Below is a small trained network, with its code and all its weights. Each question gives an input and a class and asks what happens when units are switched off, that is, made to give their printed mean instead of their output.

import numpy as np


def w(rows, s, z=0):
    codes = np.array(rows[::2]) - 128.0
    scale = np.full(codes.shape[1], s)
    scale[-1] = z or s
    return codes * scale


def f(y):
    return np.maximum(y, 0)


def log_softmax(a):
    a = a - a.max(-1, keepdims=True)
    return a - np.log(np.exp(a).sum(-1, keepdims=True))


def net(x, mask):
    res = np.array(x, float).reshape(1, 6) / 4 @ E
    y = f(res @ A[0][:, :-1].T + A[0][:, -1])
    res = res + np.where(mask, y, B[0][:, -1]) @ B[0][:, :-1]
    return log_softmax(res[-1] @ U[:, :-1].T + U[:, -1])


A, B = {}, {}
E = w([
[129,128,128],'x0',
[254,154,62],'x1',
[156,220,211],'x2',
[128,128,128],'x3',
[204,37,203],'x4',
[128,129,128],'x5',
],0.0098)
A[0] = w([
[216,121,55,85],'neuron 1',
[76,189,54,133],'neuron 2',
[149,212,217,77],'neuron 3',
[80,176,93,138],'neuron 4',
[100,57,70,89],'neuron 5',
[126,245,203,97],'neuron 6',
[33,90,197,118],'neuron 7',
[233,151,45,106],'neuron 8',
[93,124,153,124],'neuron 9',
[48,107,188,70],'neuron 10',
[199,87,215,117],'neuron 11',
[2,104,182,75],'neuron 12',
[145,93,54,107],'neuron 13',
[192,17,204,135],'neuron 14',
[142,201,204,64],'neuron 15',
[51,107,181,112],'neuron 16',
[98,53,43,84],'neuron 17',
[95,2,51,118],'neuron 18',
[90,36,44,75],'neuron 19',
[116,118,133,254],'neuron 20',
[174,54,182,132],'neuron 21',
[8,87,235,95],'neuron 22',
[130,164,90,131],'neuron 23',
[196,82,255,116],'neuron 24',
[191,143,101,105],'neuron 25',
[136,208,233,85],'neuron 26',
[201,198,131,109],'neuron 27',
[160,201,241,83],'neuron 28',
[96,94,134,120],'neuron 29',
[35,129,177,79],'neuron 30',
[81,81,118,112],'neuron 31',
[128,184,53,118],'neuron 32',
[67,230,62,129],'neuron 33',
[125,162,191,137],'neuron 34',
[169,42,164,137],'neuron 35',
[71,198,41,140],'neuron 36',
],0.01,0.0036)
B[0] = w([
[237,107,151,219],'neuron 1',
[52,53,204,224],'neuron 2',
[98,188,50,219],'neuron 3',
[68,41,186,197],'neuron 4',
[92,237,39,199],'neuron 5',
[98,210,68,236],'neuron 6',
[234,92,114,225],'neuron 7',
[231,74,179,244],'neuron 8',
[203,124,147,162],'neuron 9',
[215,98,145,199],'neuron 10',
[87,101,151,222],'neuron 11',
[212,110,146,230],'neuron 12',
[155,203,80,191],'neuron 13',
[27,66,172,254],'neuron 14',
[93,203,44,202],'neuron 15',
[184,91,157,202],'neuron 16',
[105,179,83,216],'neuron 17',
[80,237,37,249],'neuron 18',
[95,254,64,224],'neuron 19',
[97,166,91,180],'neuron 20',
[26,76,215,215],'neuron 21',
[219,93,129,255],'neuron 22',
[116,64,162,173],'neuron 23',
[76,122,157,243],'neuron 24',
[182,82,150,185],'neuron 25',
[104,205,49,226],'neuron 26',
[182,147,102,207],'neuron 27',
[93,228,71,230],'neuron 28',
[180,111,78,162],'neuron 29',
[203,102,148,203],'neuron 30',
[173,172,69,176],'neuron 31',
[125,73,173,204],'neuron 32',
[46,52,219,248],'neuron 33',
[118,197,45,186],'neuron 34',
[30,97,192,214],'neuron 35',
[87,53,225,240],'neuron 36',
],0.0063,0.0086)
U = w([
[17,87,208,147],'0',
[94,179,18,227],'1',
[247,100,134,8],'2',
],0.015,0.0017)

Each question gives the input, the list of numbers given to net, and the class t.
The units are the neurons (one row each of A and B). Each row of codes is followed by its name. A weight is (code - 128) times the scale printed after its matrix; where a second scale follows, it is the last column's (A, B and U).
mask holds one flag per neuron, in row order. A switched-off neuron (its flag False) gives its mean, the last column of its row in B, instead of its output. The means were averaged over made-up inputs and are rounded, as every weight is.
A unit's drop is (log p(t) with every unit on - log p(t) with that unit switched off) / (log p(t) with every unit on - log p(t) with every unit switched off).
The circuit of an input: a set's keep is (log p(t) with only the set's units on - log p(t) with every unit switched off) / (log p(t) with every unit on - log p(t) with every unit switched off). Starting from the 12 units with the biggest drops (on a tie, the unit counted first), units are removed one at a time, each time the one whose removal leaves the highest keep (on an exact tie, the one counted first), for as long as the keep stays at least 0.8.
circuit, biggest first: the units of the circuit, biggest drop first
k most important neurons: the k neurons with the biggest drops, biggest first
drop of u: that unit's drop, to one decimal
input [-8,3,-7,-4,6,7], class 1: circuit, biggest first => neuron 18
input [7,-7,-7,2,5,-6], class 1: 2 most important neurons => neuron 18; neuron 19
input [-1,8,-6,1,-1,-8], class 2: 2 most important neurons => neuron 8; neuron 1
input [-2,1,-5,-6,-5,-7], class 0: 3 most important neurons => neuron 36; neuron 2; neuron 33
input [3,3,-2,-8,3,-4], class 0: 2 most important neurons => neuron 22; neuron 7
input [5,-1,4,-7,3,-4], class 1: 3 most important neurons => neuron 33; neuron 36; neuron 2
input [7,8,-2,1,-7,-6], class 2: 3 most important neurons => neuron 8; neuron 1; neuron 14
input [-3,-3,8,-4,-6,3], class 1: 2 most important neurons => neuron 6; neuron 26
input [-3,6,3,1,-5,-7], class 2: 2 most important neurons => neuron 8; neuron 14
input [8,-8,6,-2,5,2], class 2: drop of neuron 22 => 0.2
input [-1,-3,8,-8,7,-8], class 1: drop of neuron 34 => 0.2
input [5,4,3,3,-2,-6], class 2: drop of neuron 8 => 0.1
input [-4,3,3,-7,3,8], class 0: drop of neuron 33 => -0.2
